Here is a tiny trained network, its code and every weight. The questions are about switching its units off for an input and a target symbol, where a switched-off unit gives its printed mean instead of its output.

import numpy as np


def w(rows, s, z=0):
    codes = np.array(rows[::2]) - 128.0
    scale = np.full(codes.shape[1], s)
    scale[-1] = z or s
    return codes * scale


def f(y):
    return np.maximum(y, 0)


def softmax(a):
    e = np.exp(a - a.max(-1, keepdims=True))
    return e / e.sum(-1, keepdims=True)


def log_softmax(a):
    a = a - a.max(-1, keepdims=True)
    return a - np.log(np.exp(a).sum(-1, keepdims=True))


def net(x, mask):
    ids = ['βδζηλμπτφψω'.index(c) for c in x.split()]
    T = len(ids)
    res = E[ids] + P[:T]
    u = 0
    for l in range(2):
        q, k, v = (res @ M[l].T for M in (Q, K, V))
        z = softmax(np.where(np.tri(T) > 0, q @ k.T / 2**0.5, -1e9)) @ v
        res = res + np.where(mask[u], z, O[l][:, -1]) @ O[l][:, :-1]
        u += 1
        y = f(res @ A[l][:, :-1].T + A[l][:, -1])
        res = res + np.where(mask[u : u + 8], y, B[l][:, -1]) @ B[l][:, :-1]
        u += 8
    return log_softmax(res[-1] @ U[:, :-1].T + U[:, -1])


Q, K, V, O, A, B = {}, {}, {}, {}, {}, {}
E = w([
[101,146,144,246,211,56,242],'β',
[103,66,101,122,241,189,136],'δ',
[166,155,100,111,86,17,98],'ζ',
[109,114,89,53,123,107,198],'η',
[211,26,114,74,115,87,171],'λ',
[120,167,144,44,106,130,227],'μ',
[98,193,7,155,43,131,158],'π',
[93,78,175,82,115,210,181],'τ',
[143,95,137,123,89,196,60],'φ',
[149,186,26,173,210,127,122],'ψ',
[102,102,112,78,182,154,172],'ω',
],0.014)
P = w([
[22,1,21,200,5,66,210],'0',
[145,51,31,187,64,100,172],'1',
[170,81,41,164,83,125,169],'2',
[178,99,57,151,100,145,164],'3',
[181,111,64,132,113,156,155],'4',
[182,116,79,121,124,169,151],'5',
[170,124,85,108,145,172,136],'6',
[175,130,92,95,153,179,134],'7',
[168,136,90,78,164,172,125],'8',
],0.0048)
Q[0] = w([
[62,108,108,161,180,183,171],'L0H1',
[150,129,57,168,109,153,3],'L0H1',
],0.0076)
K[0] = w([
[77,128,175,212,222,201,195],'L0H1',
[131,186,32,236,54,159,3],'L0H1',
],0.0062)
V[0] = w([
[46,211,89,95,143,54,77],'L0H1',
[211,115,151,98,59,2,147],'L0H1',
],0.0056)
O[0] = w([
[133,55,119,176,143,221,114,2],'L0H1',
[131,97,255,137,61,117,171,239],'L0H1',
],0.0079,0.0025)
A[0] = w([
[81,175,179,27,107,175,158,144],'L0N1',
[189,202,73,145,115,175,68,86],'L0N2',
[180,71,130,62,73,124,210,203],'L0N3',
[148,58,102,132,99,92,2,145],'L0N4',
[134,173,196,111,108,102,110,255],'L0N5',
[105,232,135,182,152,107,134,184],'L0N6',
[148,130,226,126,145,82,58,159],'L0N7',
[97,198,106,138,156,15,157,104],'L0N8',
],0.0089,0.005)
B[0] = w([
[8,167,99,182,200,216,91,158],'L0N1',
[108,169,33,93,104,152,88,151],'L0N2',
[79,183,101,124,211,124,121,250],'L0N3',
[125,211,155,146,97,136,236,155],'L0N4',
[155,190,41,97,146,165,130,169],'L0N5',
[195,59,127,182,134,86,120,148],'L0N6',
[99,149,1,31,107,122,57,144],'L0N7',
[103,139,141,247,112,136,199,153],'L0N8',
],0.0087,0.013)
Q[1] = w([
[88,140,167,101,236,156,236],'L1H1',
[189,84,41,120,255,162,160],'L1H1',
],0.0079)
K[1] = w([
[73,134,195,104,254,124,144],'L1H1',
[208,66,196,213,208,84,178],'L1H1',
],0.0091)
V[1] = w([
[121,147,183,226,2,116,114],'L1H1',
[149,130,62,62,109,184,57],'L1H1',
],0.0059)
O[1] = w([
[117,33,84,90,255,84,111,2],'L1H1',
[130,217,111,150,164,189,230,79],'L1H1',
],0.0075,0.007)
A[1] = w([
[163,114,226,173,147,108,105,29],'L1N1',
[178,157,174,216,69,131,233,113],'L1N2',
[164,142,92,146,52,47,106,205],'L1N3',
[108,158,228,178,87,198,163,104],'L1N4',
[133,176,102,55,110,171,146,3],'L1N5',
[140,61,208,231,184,110,218,145],'L1N6',
[255,114,157,64,67,58,112,226],'L1N7',
[125,18,238,112,121,231,64,17],'L1N8',
],0.0097,0.0042)
B[1] = w([
[181,198,94,124,76,150,122,141],'L1N1',
[31,15,188,95,76,102,163,223],'L1N2',
[70,94,199,185,141,211,154,225],'L1N3',
[147,36,112,144,90,115,200,211],'L1N4',
[180,148,106,201,169,88,45,254],'L1N5',
[121,242,146,92,62,94,120,166],'L1N6',
[247,97,71,171,58,181,171,167],'L1N7',
[191,204,255,133,178,121,215,136],'L1N8',
],0.0095,0.0086)
U = w([
[24,1,192,101,47,181,221,255],'β',
[223,172,80,152,122,156,175,218],'δ',
[180,214,77,103,139,176,63,169],'ζ',
[142,223,47,125,188,113,74,28],'η',
[105,106,141,160,91,77,113,29],'λ',
[73,97,114,114,114,93,110,47],'μ',
[174,102,171,164,147,122,164,52],'π',
[166,91,48,91,95,66,186,43],'τ',
[123,81,139,190,123,115,79,36],'φ',
[108,104,159,137,136,117,114,82],'ψ',
[88,115,207,135,132,170,91,89],'ω',
],0.0087,0.0069)

Each question gives the input, a string of symbols that net reads in full, and the target symbol t.
The units are the heads (2 rows each of Q, K, V and O) and the neurons (one row each of A and B). Each row of codes is followed by its name. A weight is (code - 128) times the scale printed after its matrix; where a second scale follows, it is the last column's (O, A, B and U).
mask holds one flag per unit, layer by layer, with each layer's heads first. A switched-off unit (its flag False) gives its mean, the last column of its rows in O or B, instead of its output. The means were averaged over made-up inputs and are rounded, as every weight is.
A unit's drop is (log p(t) with every unit on - log p(t) with that unit switched off) / (log p(t) with every unit on - log p(t) with every unit switched off).
The circuit of an input: a set's keep is (log p(t) with only the set's units on - log p(t) with every unit switched off) / (log p(t) with every unit on - log p(t) with every unit switched off). Starting from the 12 units with the biggest drops (on a tie, the unit counted first), units are removed one at a time, each time the one whose removal leaves the highest keep (on an exact tie, the one counted first), for as long as the keep stays at least 0.8.
circuit, biggest first: the units of the circuit, biggest drop first
unit that matters most: the unit with the biggest drop
top k neurons: the k neurons with the biggest drops, biggest first
k most important neurons of layer l: the k neurons of layer l with the biggest drops, biggest first
input β μ ζ δ ψ φ, target ζ: 3 most important neurons of layer 0 => L0N8, L0N4, L0N3
input β π ψ π ψ μ π μ, target η: circuit, biggest first => L1N2, L0N1
input λ φ λ φ φ ψ, target β: 2 most important neurons of layer 1 => L1N5, L1N2
input φ ψ φ ψ ψ λ φ ζ, target β: circuit, biggest first => L0N8, L1N2, L0N4
input μ μ ψ ζ λ π, target β: top 4 neurons => L1N2, L0N6, L0N7, L1N3
input π φ η ω δ δ, target δ: top 3 neurons => L1N3, L0N8, L0N4
input ζ λ φ φ, target δ: circuit, biggest first => L0N4, L0N8, L1N2
input ζ λ π π λ λ λ, target η: unit that matters most => L0H1
input λ λ λ ζ λ δ β, target λ: top 2 neurons => L0N6, L1N6
input δ φ ψ ψ δ ψ φ, target δ: top 2 neurons => L0N8, L0N2
input λ φ φ β λ, target τ: 3 most important neurons of layer 0 => L0N3, L0N8, L0N1
input λ ψ λ, target δ: circuit, biggest first => L0N1, L1N7
input τ φ φ π φ λ τ, target δ: circuit, biggest first => L1N5, L0H1, L1H1
input λ φ λ, target δ: top 2 neurons => L0N1, L1N7
input δ δ τ τ φ φ δ, target ζ: 2 most important neurons of layer 1 => L1N3, L1N2
input τ β λ μ ψ ψ, target φ: circuit, biggest first => L1H1, L0N8, L0N6
input ζ δ δ δ φ μ ψ, target β: most important neuron of layer 1 => L1N2
input ψ λ λ φ λ β η ζ, target δ: 2 most important neurons of layer 0 => L0N7, L0N5
input λ π δ β π ψ δ, target π: 2 most important neurons of layer 1 => L1N8, L1N2
input φ η π, target β: circuit, biggest first => L1N3
input ω β π φ δ λ τ, target ω: 2 most important neurons of layer 0 => L0N1, L0N8
input δ δ ω λ λ ψ δ, target ζ: top 2 neurons => L0N4, L1N2
input β λ λ ζ τ τ δ, target π: top 4 neurons => L1N8, L0N3, L0N8, L0N5
input λ η δ η β τ, target ω: 3 most important neurons of layer 1 => L1N8, L1N2, L1N4
input λ δ λ ω λ, target ζ: top 2 neurons => L0N3, L0N7
input δ φ ψ φ ψ δ, target δ: top 2 neurons => L0N2, L0N8
